Below is a small trained network, with its code and all its weights. Each question gives an input and a class and asks what happens when units are switched off, that is, made to give their printed mean instead of their output.

import numpy as np


def w(rows, s, z=0):
    codes = np.array(rows[::2]) - 128.0
    scale = np.full(codes.shape[1], s)
    scale[-1] = z or s
    return codes * scale


def f(y):
    return y / 2 * (1 + np.tanh(0.7978845608 * (y + 0.044715 * y**3)))


def log_softmax(a):
    a = a - a.max(-1, keepdims=True)
    return a - np.log(np.exp(a).sum(-1, keepdims=True))


def net(x, mask):
    res = np.array(x, float).reshape(1, 8) / 4 @ E
    y = f(res @ A[0][:, :-1].T + A[0][:, -1])
    res = res + np.where(mask, y, B[0][:, -1]) @ B[0][:, :-1]
    return log_softmax(res[-1] @ U[:, :-1].T + U[:, -1])


A, B = {}, {}
E = w([
[40,70,197,201,153,108],'x0',
[181,171,111,210,225,140],'x1',
[106,169,192,94,148,255],'x2',
[130,122,121,145,110,144],'x3',
[130,125,125,135,120,135],'x4',
[133,120,121,147,107,148],'x5',
[185,199,230,161,59,75],'x6',
[130,125,124,137,118,136],'x7',
],0.009)
A[0] = w([
[38,32,81,131,196,133,92],'N1',
[50,191,157,88,114,188,99],'N2',
[130,174,193,167,69,69,162],'N3',
[109,88,59,77,188,174,140],'N4',
[167,188,85,30,140,156,74],'N5',
[39,82,230,178,181,134,63],'N6',
[179,164,207,131,84,102,122],'N7',
[193,250,43,74,126,125,112],'N8',
[140,61,35,65,175,189,106],'N9',
[153,84,83,166,119,40,187],'N10',
[81,86,150,40,25,101,138],'N11',
[36,61,178,79,56,115,116],'N12',
[109,30,56,96,152,177,103],'N13',
[83,111,183,158,128,197,73],'N14',
[170,204,178,166,55,82,57],'N15',
[88,178,161,104,139,226,189],'N16',
[69,115,104,119,69,65,136],'N17',
[27,85,218,210,140,87,91],'N18',
[53,157,206,105,160,206,153],'N19',
[154,189,165,74,137,222,157],'N20',
[161,198,112,209,204,148,127],'N21',
[169,176,214,151,72,112,99],'N22',
[98,111,144,2,39,139,110],'N23',
[130,131,84,163,132,54,252],'N24',
[215,179,74,19,75,144,23],'N25',
[239,157,207,103,84,121,57],'N26',
[136,82,54,178,85,13,165],'N27',
[128,176,183,120,144,240,197],'N28',
[182,157,229,146,102,97,90],'N29',
[185,181,125,194,234,142,118],'N30',
[34,81,216,184,173,94,93],'N31',
[162,119,142,231,212,128,97],'N32',
[112,128,79,142,101,65,81],'N33',
[91,163,188,97,151,207,152],'N34',
],0.0087,0.003)
B[0] = w([
[42,192,89,120,184,122,237],'N1',
[141,73,175,118,133,64,182],'N2',
[44,169,90,128,153,95,226],'N3',
[31,174,121,166,187,110,220],'N4',
[151,202,97,93,104,172,197],'N5',
[229,207,78,93,76,156,231],'N6',
[35,164,72,147,177,93,209],'N7',
[241,168,83,105,80,229,232],'N8',
[16,198,79,168,186,84,232],'N9',
[174,62,132,36,54,32,221],'N10',
[170,67,244,254,225,172,233],'N11',
[215,93,227,233,227,208,223],'N12',
[11,188,103,114,181,103,220],'N13',
[144,127,99,59,82,128,180],'N14',
[23,191,88,147,159,87,222],'N15',
[102,67,151,57,84,77,216],'N16',
[199,104,164,119,127,121,192],'N17',
[162,247,26,110,46,239,246],'N18',
[145,69,137,46,65,58,225],'N19',
[153,72,108,34,46,62,209],'N20',
[158,4,203,212,193,158,210],'N21',
[14,139,102,182,138,76,215],'N22',
[181,53,230,210,215,189,224],'N23',
[176,56,173,63,69,79,208],'N24',
[224,218,97,147,78,247,228],'N25',
[42,170,76,154,174,149,210],'N26',
[155,47,104,24,50,15,255],'N27',
[139,66,157,60,82,40,228],'N28',
[32,134,88,168,186,102,212],'N29',
[158,21,252,245,194,166,218],'N30',
[219,219,34,115,85,219,235],'N31',
[203,68,170,185,177,193,203],'N32',
[138,34,176,88,96,104,171],'N33',
[127,39,121,53,90,60,207],'N34',
],0.0069,0.0084)
U = w([
[177,16,161,23,57,2,139],'0',
[216,33,245,244,215,168,126],'1',
[27,182,86,145,191,62,4],'2',
[252,196,71,113,63,204,165],'3',
],0.0092,0.0028)

Each question gives the input, the list of numbers given to net, and the class t.
The units are the neurons (one row each of A and B). Each row of codes is followed by its name. A weight is (code - 128) times the scale printed after its matrix; where a second scale follows, it is the last column's (A, B and U).
mask holds one flag per neuron, in row order. A switched-off neuron (its flag False) gives its mean, the last column of its row in B, instead of its output. The means were averaged over made-up inputs and are rounded, as every weight is.
A unit's drop is (log p(t) with every unit on - log p(t) with that unit switched off) / (log p(t) with every unit on - log p(t) with every unit switched off).
The circuit of an input: a set's keep is (log p(t) with only the set's units on - log p(t) with every unit switched off) / (log p(t) with every unit on - log p(t) with every unit switched off). Starting from the 12 units with the biggest drops (on a tie, the unit counted first), units are removed one at a time, each time the one whose removal leaves the highest keep (on an exact tie, the one counted first), for as long as the keep stays at least 0.8.
circuit, biggest first: the units of the circuit, biggest drop first
unit that matters most: the unit with the biggest drop
k most important neurons: the k neurons with the biggest drops, biggest first
drop when u is switched off: that unit's drop, to one decimal
input [-3,-7,0,-3,4,-7,-8,6], class 2: 4 most important neurons : [N9, N13, N1, N4]
input [8,0,6,3,-1,0,2,5], class 3: 3 most important neurons : [N18, N31, N6]
input [-4,8,-6,-2,7,6,-2,-2], class 1: circuit, biggest first : [N30]
input [4,-8,7,2,-7,-8,-5,3], class 1: 4 most important neurons : [N12, N23, N11, N27]
input [3,-6,5,1,-7,4,2,5], class 1: 3 most important neurons : [N12, N11, N23]
input [-8,-5,-7,-4,0,-3,-4,0], class 3: 4 most important neurons : [N25, N8, N5, N28]
input [5,-4,4,6,0,2,1,4], class 3: 4 most important neurons : [N18, N31, N27, N6]
input [7,-2,7,-5,-3,2,-3,-5], class 0: 4 most important neurons : [N19, N34, N16, N28]
input [-5,0,3,-1,-7,-2,-6,2], class 2: 2 most important neurons : [N9, N4]
input [2,-6,-3,-1,-5,-3,7,1], class 2: 2 most important neurons : [N3, N15]
input [7,-7,-5,-4,8,1,3,4], class 1: 2 most important neurons : [N12, N11]
input [-6,7,3,8,0,3,-1,5], class 1: 2 most important neurons : [N30, N21]
input [4,-1,4,-1,-2,4,-1,2], class 0: 2 most important neurons : [N25, N19]
input [1,0,2,8,-6,-6,3,-2], class 2: unit that matters most : N27
input [-7,-3,-1,-8,-4,-6,-8,-3], class 2: drop when N9 is switched off : 1.1
input [-2,-3,8,5,1,7,7,-6], class 0: drop when N20 is switched off : 0.1
input [3,-1,2,7,-8,7,-1,7], class 3: drop when N27 is switched off : 0.8
